fep: [ 20.8  57.1   0.3  53.3   4.2   4.2  -0.4   4.2   4.2 -38.5]
Fere: [ 81.1  -4.0 -24.3   8.3  -5.6 -15.1 -30.2   0.5  15.7  -4.9]
lun: [ 48.6  46.3  -0.5  51.3 -31.9  -0.7 -31.9 -21.8  -0.6   3.1]
lazig: [  9.4  26.5  21.1  -4.2 -50.9  45.1 -32.6 -16.3 -22.5 -35.9]
sez: [  8.2  50.5   3.5  10.6  38.7  22.4  30.0 -48.6  13.1 -15.9]
Kolab: [ 20.8 -15.1   8.3  -4.0 -24.3  -5.6  -2.5 -39.5   5.6   7.4]
again fep: 
[4.2]
[ 20.8 -15.1   8.3  -4.0 -24.3  -5.6  -2.5 -39.5   5.6   7.4]
Kolab
[ -4.0 -24.3   8.3  -5.6 -15.1]
Fere
again lun: 
[-31.9]

Salog: [-62.7   6.0 -47.1   4.6]
latad: [-72.1  12.3 -53.3  68.7]
lar: [-72.1  12.3  68.7  68.7]
[-62.7   6.0]
Salog
again lar: 
[68.7]
[-72.1  12.3 -53.3]
latad
[  6.0 -47.1   4.6]
Salog

Viz: [  5.9 -22.2  12.3  52.6  15.5]
Duped: [ 22.5  16.1 -16.8  -8.5 -19.9]
zivip: [ 20.6  -8.5  16.1 -16.8  16.1]
Rabi: [-13.4 -13.4 -13.4 -13.4 -19.9]
rov: [ 20.6  -8.5  16.1 -16.8  43.2]
liv: [-22.0  12.3   2.9 -34.4 -74.9]
again Rabi: 
[-13.4]
again zivip: 
[16.1]
[-13.4 -13.4 -13.4 -19.9]
Rabi
[-22.2  12.3]
Viz
[-22.0  12.3   2.9 -34.4 -74.9]
liv
[-16.8  -8.5 -19.9]
Duped

Foro: [ -1.4  -0.3 -26.2  11.8 -17.7]
gif: [-8.6 -7.6 17.2  0.2  5.5]
kifo: [-11.5  16.3 -81.1  16.3 -38.8]
[-8.6 -7.6 17.2]
gif
again kifo: 
[16.3]
[-11.5  16.3 -81.1  16.3 -38.8]
kifo

rozol: [ 28.8  79.7  20.0  25.5   0.5 -17.0 -19.7 -19.3 -26.3 -36.5 -51.2]
furot: [ 72.4 -17.8 -26.1 -37.1  25.1  19.5 -37.1  21.1 -37.1 -37.1   4.5]
sobus: [30.5 30.6 29.6 15.7  3.8 16.4 17.6 10.5 15.4 22.8 31.2]
gakog: [ 72.4 -17.8 -26.1 -10.9  25.1  19.5  25.6  21.1  20.3  -6.9   4.5]
again furot: 
[-37.1]
[ 25.5   0.5 -17.0 -19.7 -19.3 -26.3 -36.5 -51.2]
rozol

Rezaf: [ 25.5  -7.6 -10.6   5.3  29.0 -17.3 -18.5 -19.3   4.1  13.3 -12.1  40.5
 -31.3  -3.9   3.4  27.2  -4.3  -2.0   9.6   0.4]
lezum: [-15.6  21.5  12.9 -19.9  -2.5 -38.2 -34.2  34.2 -14.9 -23.7   0.3 -39.2
 -44.0  12.6  -5.5  -7.9  42.7 -31.7 -45.3 -24.7]
Tiro: [-67.8 -28.1  -9.7  -1.1  44.5  -9.2 -20.6  18.4   2.8  26.7 -45.2 -55.5
 -44.2  44.6 -52.2 -53.7  -1.7  -1.1 -13.2 -30.0]
rina: [-34.9 -39.8 -12.5  -2.6  16.0 -38.2  -8.0 -19.3  -1.1 -23.9  14.9  -2.5
  57.0 -12.6 -40.4 -75.4  43.7  20.9 -30.4  25.5]
gupoz: [-59.3 -28.7 -14.5  -8.8  30.0 -22.8 -20.4   8.5 -10.6 -32.4  12.4 -29.6
  56.2  19.1 -48.3 -75.4  26.4   7.6 -21.8  -5.2]
teki: [ 21.5  15.9  21.4   8.6  -2.5   7.8  -8.2   7.8  -4.2 -32.4 -12.1  40.5
 -45.2 -12.6 -12.3  30.9   2.7 -32.9   1.9  29.4]
pip: [-49.7 -42.9 -14.5 -10.1  48.4 -18.5 -15.9  -6.1 -30.7 -15.7  27.7   5.3
  41.8  -3.9 -40.3 -59.1  29.6  22.2 -25.9   8.4]
vop: [ -8.7  16.7  19.9 -19.9  11.0 -26.9 -60.0  40.2 -55.5   2.8  26.7 -44.2
 -45.2  12.0 -24.5  12.0  10.7 -32.9 -45.3 -30.5]
ropi: [-51.9  -7.7  16.9  -8.7  56.5 -11.2 -40.3  26.2 -55.5  10.5  45.3  -9.6
 -34.2  46.2 -33.5  32.8  -4.3 -11.2 -23.2 -30.5]
zute: [-67.8 -42.9   1.2  -9.2  58.9   9.6 -60.0  30.2 -47.9 -25.6  44.9 -38.0
  43.3  40.3 -52.2 -38.0   1.7 -25.2 -26.6 -10.9]
[-55.5   2.8  26.7 -44.2 -45.2]
vop
[-10.6 -32.4  12.4]
gupoz

pupe: [-14.1  13.7  -4.4 -15.3  37.7  52.0  45.5   0.9  24.5  -9.7   2.1   6.8
 -11.1   5.4   3.4 -10.7]
zepi: [ 33.0 -34.3  44.1  43.9  53.3   9.0  56.7 -20.8  10.2  71.5  61.0  76.0
  58.0   4.8 -42.4  52.7]
guve: [-22.7  20.8   7.5 -17.8 -11.7  -9.0  18.1 -15.1  45.5   0.9  52.0  37.7
   6.5  -8.3   4.4  -6.4]
Buvek: [ -7.0   5.6  14.1  -2.3   4.8  -0.6  24.4 -21.2  33.3  16.4  42.9  41.3
  15.2  -1.1  -8.1   7.5]
nef: [-35.2  34.4 -17.8 -36.4 -38.4 -15.9 -17.7   9.0  25.9 -38.3  10.8 -13.7
 -24.3 -13.0  28.4 -33.3]
togam: [-11.7  -9.0  18.1 -15.3  45.5   0.9  52.0  37.7   6.5 -40.4  42.9  16.4
 -25.8 -12.2  30.0 -41.2]
noke: [-40.8  39.0  -5.9 -41.4 -31.1  -0.2  39.0 -46.3  68.2 -21.5  33.7  29.0
  39.0   1.8  12.6 -26.1]
again noke: 
[39.0]
[-11.7  -9.0  18.1 -15.1  45.5   0.9  52.0  37.7   6.5]
guve
[-15.3  45.5   0.9  52.0  37.7]
togam
[-0.6 24.4]
Buvek

suna: [-18.8 -44.8 -52.2 -49.8 -20.8 -24.3  17.4  18.8  18.6  41.1  -8.2  38.8
 -46.3  -8.9 -24.3]
zigo: [-84.3 -71.4 -84.3 -50.9 -32.9  44.2  27.9 -84.3  29.3  64.0 -22.4  66.1
 -74.2 -23.7 -84.3]
Kegeb: [-22.8 -58.3 -68.3 -65.2 -25.4  34.4  21.3  22.5  22.5  53.0 -15.3  52.3
 -60.4 -16.3 -28.8]
Mego: [-22.2 -51.5 -60.5 -57.8 -24.6  30.0  20.9  22.1  22.0  46.6 -12.8  46.3
 -53.5 -13.7 -24.3]
duto: [-28.9 -72.8 -86.4 -82.5 -32.5  47.9  27.7  28.3  28.9  64.6 -28.0  69.6
 -75.9 -29.3 -27.1]
viki: [-23.3 -60.9 -70.2 -67.0 -25.6  31.1  21.1  23.3  22.7  56.8  -7.5  50.6
 -62.6  -8.5 -38.5]
rak: [-23.9 -59.6 -69.5 -66.3 -26.5  33.3  22.1  23.8  23.6  54.6 -12.3  52.1
 -61.6 -13.3 -32.0]
fetol: [-22.5 -58.2 -67.5 -64.4 -24.9  31.6  20.6  22.4  22.1  53.7 -10.5  49.9
 -60.0 -11.5 -33.4]
dunaf: [-24.1  37.9  34.1  32.9 -28.1   1.8  29.6  25.7  27.8 -46.7 -30.7  -7.0
  35.2 -30.6  91.2]
zuf: [-25.7 -67.3 -78.6 -75.1 -28.6  39.0  23.9  25.4  25.4  61.5 -16.4  59.7
 -69.7 -17.5 -34.9]
Zoda: [-24.5 -62.8 -73.5 -70.2 -27.3  37.1  22.9  24.2  24.2  57.0 -16.6  56.4
 -65.1 -17.6 -30.9]
lumo: [-29.4 -71.4 -84.3 -80.5 -32.9  44.2  27.9  29.1  29.3  64.0 -22.4  66.1
 -74.2 -23.7 -30.4]
again zigo: 
[-84.3]
[-71.4 -84.3 -50.9 -32.9  44.2  27.9]
zigo
again suna: 
[-24.3]

funi: [-25.3 -40.4  27.8  21.3 -49.9  -5.0 -43.2 -44.7 -20.5]
sovun: [-25.3 -40.4  27.8  21.3 -49.9  -5.0 -43.2 -26.1  27.1]
lat: [-25.3 -40.4  27.8  21.3  21.3  -5.0 -43.2 -44.7 -20.5]
meguz: [-25.3 -40.4  27.8  21.3 -67.6  -5.0 -43.2 -40.8  14.6]
[ 27.8  21.3  21.3  -5.0 -43.2 -44.7 -20.5]
lat
[-25.3 -40.4  27.8  21.3 -49.9  -5.0 -43.2 -44.7 -20.5]
funi
again lat: 
[21.3]

dobal: [ -1.5  -1.5 -25.5  -1.5]
dufev: [-20.4 -25.5 -25.5 -12.8]
narog: [-46.4  -1.5 -25.5 -95.2]
again dufev: 
[-25.5]
[-25.5 -25.5 -12.8]
dufev
[ -1.5  -1.5 -25.5]
dobal
again dobal: 
[-1.5]
[ -1.5  -1.5 -25.5  -1.5]
dobal

Rovek: [-31.7 -50.7  20.6  65.8 -55.6   1.2  36.4  35.0  16.0]
Muke: [-32.1  -7.7  38.0  50.9 -14.3 -10.5  85.0  20.6  39.7]
Tizaz: [-30.7 -49.9  -5.5  61.7 -72.5  -1.8 -28.0  39.7  20.6]
gapak: [-32.1  -7.7  38.0  50.9 -14.3 -10.5  80.4  30.2  38.0]
[-49.9  -5.5  61.7 -72.5  -1.8]
Tizaz
[-32.1  -7.7  38.0  50.9 -14.3 -10.5  85.0  20.6  39.7]
Muke
[20.6 39.7]
Muke

Kivob: [ 75.1  12.2 -24.0  18.4]
gasag: [ 75.1 -24.0  12.2  15.2]
dibed: [-7.6 -7.6 -7.6 -7.6]
Kab: [ 75.1 -24.0  12.2  21.8]
[ 75.1 -24.0  12.2  15.2]
gasag
again dibed: 
[-7.6]
[-7.6 -7.6 -7.6 -7.6]
dibed
[75.1 12.2]
Kivob
[ 75.1 -24.0  12.2  21.8]
Kab

falo: [-40.0  37.6   0.0 -51.0  35.7]
gakol: [-18.2 -18.2 -41.0   2.1 -18.2]
gad: [ 21.7  -0.4  42.5 -35.6 -26.5]
lumu: [ 32.5  35.6 -69.9 -30.6  35.7]
Fuzam: [ 37.6 -40.0 -40.0 -60.3 -48.2]
razu: [-30.6  35.6 -69.9 -30.6  35.7]
kal: [ 26.7  35.6 -69.9 -51.0  35.7]
[-40.0  37.6]
falo
again razu: 
[-30.6]
[-41.0   2.1 -18.2]
gakol
again gakol: 
[-18.2]
again Fuzam: 
[-40.0]
[ 32.5  35.6 -69.9 -30.6  35.7]
lumu
[ 26.7  35.6 -69.9 -51.0  35.7]
kal

